Below are the code and all the weights of a small trained network. Each question names an input and a target symbol and asks about switching units off, where a switched-off unit gives its printed mean instead of its output.

import numpy as np


def w(rows, s, z=0):
    codes = np.array(rows[::2]) - 128.0
    scale = np.full(codes.shape[1], s)
    scale[-1] = z or s
    return codes * scale


def f(y):
    return np.maximum(y, 0)


def softmax(a):
    e = np.exp(a - a.max(-1, keepdims=True))
    return e / e.sum(-1, keepdims=True)


def log_softmax(a):
    a = a - a.max(-1, keepdims=True)
    return a - np.log(np.exp(a).sum(-1, keepdims=True))


def net(x, mask):
    ids = ['αδεηλσω'.index(c) for c in x.split()]
    T = len(ids)
    res = E[ids] + P[:T]
    q, k, v = (res @ M[0].T for M in (Q, K, V))
    z = softmax(np.where(np.tri(T) > 0, q @ k.T / 4**0.5, -1e9)) @ v
    res = res + np.where(mask[0], z, O[0][:, -1]) @ O[0][:, :-1]
    y = f(res @ A[0][:, :-1].T + A[0][:, -1])
    res = res + np.where(mask[1:9], y, B[0][:, -1]) @ B[0][:, :-1]
    return log_softmax(res[-1] @ U[:, :-1].T + U[:, -1])


Q, K, V, O, A, B = {}, {}, {}, {}, {}, {}
E = w([
[134,25,169,185,96,161,184,177,100,152,96,180],'α',
[100,158,99,185,118,37,139,88,35,153,134,133],'δ',
[109,183,124,126,184,137,94,2,129,23,62,118],'ε',
[132,121,82,163,119,125,16,212,166,113,119,135],'η',
[119,126,206,138,146,188,118,141,223,40,65,160],'λ',
[77,171,176,165,144,48,122,138,159,120,124,87],'σ',
[225,152,54,149,217,199,138,155,90,83,117,125],'ω',
],0.0093)
P = w([
[163,143,86,186,90,116,142,127,148,114,83,92],'0',
[155,73,217,183,161,124,52,82,48,142,98,86],'1',
[149,114,135,114,138,91,115,134,157,98,167,239],'2',
[112,143,75,155,113,141,157,149,141,113,89,104],'3',
[113,62,199,175,177,137,61,97,58,129,125,99],'4',
[148,119,135,107,143,98,122,123,145,94,161,248],'5',
[93,149,76,132,122,150,171,157,136,131,74,102],'6',
[103,53,190,172,183,139,67,101,64,131,118,107],'7',
[152,122,136,111,143,100,115,133,149,95,165,244],'8',
[71,156,72,108,132,158,180,171,126,139,57,110],'9',
[86,59,185,162,192,143,63,115,66,128,122,109],'10',
[148,130,141,108,143,97,114,131,150,97,169,241],'11',
],0.013)
Q[0] = w([
[197,150,138,22,97,124,150,120,174,142,193,191],'H1',
[33,107,106,250,173,143,107,142,75,107,39,44],'H1',
[203,141,155,111,132,68,97,101,147,78,177,244],'H1',
[117,148,123,52,108,175,143,115,151,166,145,71],'H1',
],0.011)
K[0] = w([
[228,94,165,229,111,86,86,80,147,86,191,135],'H1',
[25,155,90,12,151,166,156,167,102,177,61,121],'H1',
[222,135,105,204,67,103,138,95,193,76,112,76],'H1',
[117,117,166,120,187,120,82,107,108,116,187,167],'H1',
],0.011)
V[0] = w([
[86,147,163,106,152,205,127,126,251,50,94,147],'H1',
[183,64,133,125,123,253,179,220,122,144,134,203],'H1',
[151,161,92,131,145,140,62,225,213,128,130,102],'H1',
[220,153,71,117,195,209,96,71,91,61,115,141],'H1',
],0.0068)
O[0] = w([
[224,98,162,91,128,29,128,77,117,160,2,80,188],'H1',
[191,178,170,230,77,179,108,98,169,186,119,87,50],'H1',
[135,155,120,172,132,109,138,217,104,98,29,87,252],'H1',
[69,111,92,155,169,149,147,93,214,218,48,141,152],'H1',
],0.0081,0.004)
A[0] = w([
[115,68,160,118,157,100,86,133,49,71,137,79,148],'N1',
[146,129,73,155,33,167,154,192,132,136,134,89,78],'N2',
[144,182,109,119,131,143,227,85,128,170,95,2,106],'N3',
[188,65,235,120,135,119,107,89,132,144,137,189,88],'N4',
[166,126,133,195,117,141,103,97,145,188,55,45,244],'N5',
[196,122,214,142,103,138,83,128,66,100,115,54,99],'N6',
[76,92,180,163,185,175,80,108,88,140,177,134,180],'N7',
[154,128,167,170,114,186,77,78,156,251,125,73,1],'N8',
],0.0078,0.0043)
B[0] = w([
[176,150,201,144,110,172,134,153,146,138,131,156,223],'N1',
[168,118,149,73,167,64,67,115,57,130,146,99,148],'N2',
[142,119,132,225,194,122,104,82,151,76,177,139,167],'N3',
[149,194,80,122,142,102,80,125,89,123,174,61,165],'N4',
[125,150,141,55,103,181,127,112,135,193,178,162,251],'N5',
[56,95,77,124,71,109,199,144,147,79,127,150,193],'N6',
[118,163,40,150,143,110,119,99,175,181,98,61,185],'N7',
[104,51,127,121,150,47,145,132,71,2,121,139,160],'N8',
],0.0098,0.011)
U = w([
[58,159,18,89,79,136,174,133,136,96,193,116,23],'α',
[188,187,149,232,164,149,65,103,139,144,200,102,98],'δ',
[188,183,122,20,134,112,87,136,93,205,109,71,105],'ε',
[112,159,154,130,55,208,198,140,193,191,106,185,211],'η',
[150,78,231,48,120,150,97,112,73,106,223,192,108],'λ',
[144,112,139,254,142,77,153,179,105,65,3,78,248],'σ',
[75,13,94,110,184,80,123,95,128,119,59,118,64],'ω',
],0.0075,0.0018)

Each question gives the input, a string of symbols that net reads in full, and the target symbol t.
The units are the heads (4 rows each of Q, K, V and O) and the neurons (one row each of A and B). Each row of codes is followed by its name. A weight is (code - 128) times the scale printed after its matrix; where a second scale follows, it is the last column's (O, A, B and U).
mask holds one flag per unit, heads first, then neurons. A switched-off unit (its flag False) gives its mean, the last column of its rows in O or B, instead of its output. The means were averaged over made-up inputs and are rounded, as every weight is.
A unit's drop is (log p(t) with every unit on - log p(t) with that unit switched off) / (log p(t) with every unit on - log p(t) with every unit switched off).
The circuit of an input: a set's keep is (log p(t) with only the set's units on - log p(t) with every unit switched off) / (log p(t) with every unit on - log p(t) with every unit switched off). Starting from all 9 units, units are removed one at a time, each time the one whose removal leaves the highest keep (on an exact tie, the one counted first), for as long as the keep stays at least 0.8.
units of the circuit, in order: the units of the circuit, biggest drop first
k most important neurons: the k neurons with the biggest drops, biggest first
input δ λ ω σ σ α σ ε δ, target α: units of the circuit, in order => H1; N7
input ε η δ, target ω: 2 most important neurons => N5; N1
input λ ω ε λ σ σ ω α, target ω: 4 most important neurons => N8; N5; N1; N7
input η α η α ε σ λ ω, target λ: most important neuron => N5
input δ α ε ε α ω λ α σ η σ ε, target α: units of the circuit, in order => H1; N7
input λ ε σ λ σ λ ω δ, target ω: 2 most important neurons => N8; N5
input η λ η α α σ η ε, target η: 2 most important neurons => N5; N6
input η η η α η ω δ η δ α, target λ: units of the circuit, in order => H1; N2; N7
input σ ω α ω η, target ω: 4 most important neurons => N8; N1; N5; N7
input σ λ σ η σ, target η: 3 most important neurons => N5; N6; N1
input η δ λ σ σ, target σ: 2 most important neurons => N5; N6
input σ α δ σ δ α ε α η λ δ, target λ: units of the circuit, in order => N5; H1; N8; N7
input ε σ η ω ω ε α, target λ: 2 most important neurons => N2; N5
input δ λ σ α δ, target α: 3 most important neurons => N6; N7; N5
input η ε ω ε σ σ η σ λ σ α η, target σ: units of the circuit, in order => N5
input δ η ω, target α: units of the circuit, in order => H1; N7
input α ω σ σ ε α λ α σ δ α σ, target δ: 2 most important neurons => N6; N5
input α σ δ σ λ λ, target δ: units of the circuit, in order => H1; N4
input η α η η η, target η: units of the circuit, in order => N5; H1; N6; N1
input ε δ σ, target ω: units of the circuit, in order => H1
input λ ε σ δ σ η σ η λ σ α ε, target ε: units of the circuit, in order => H1; N4
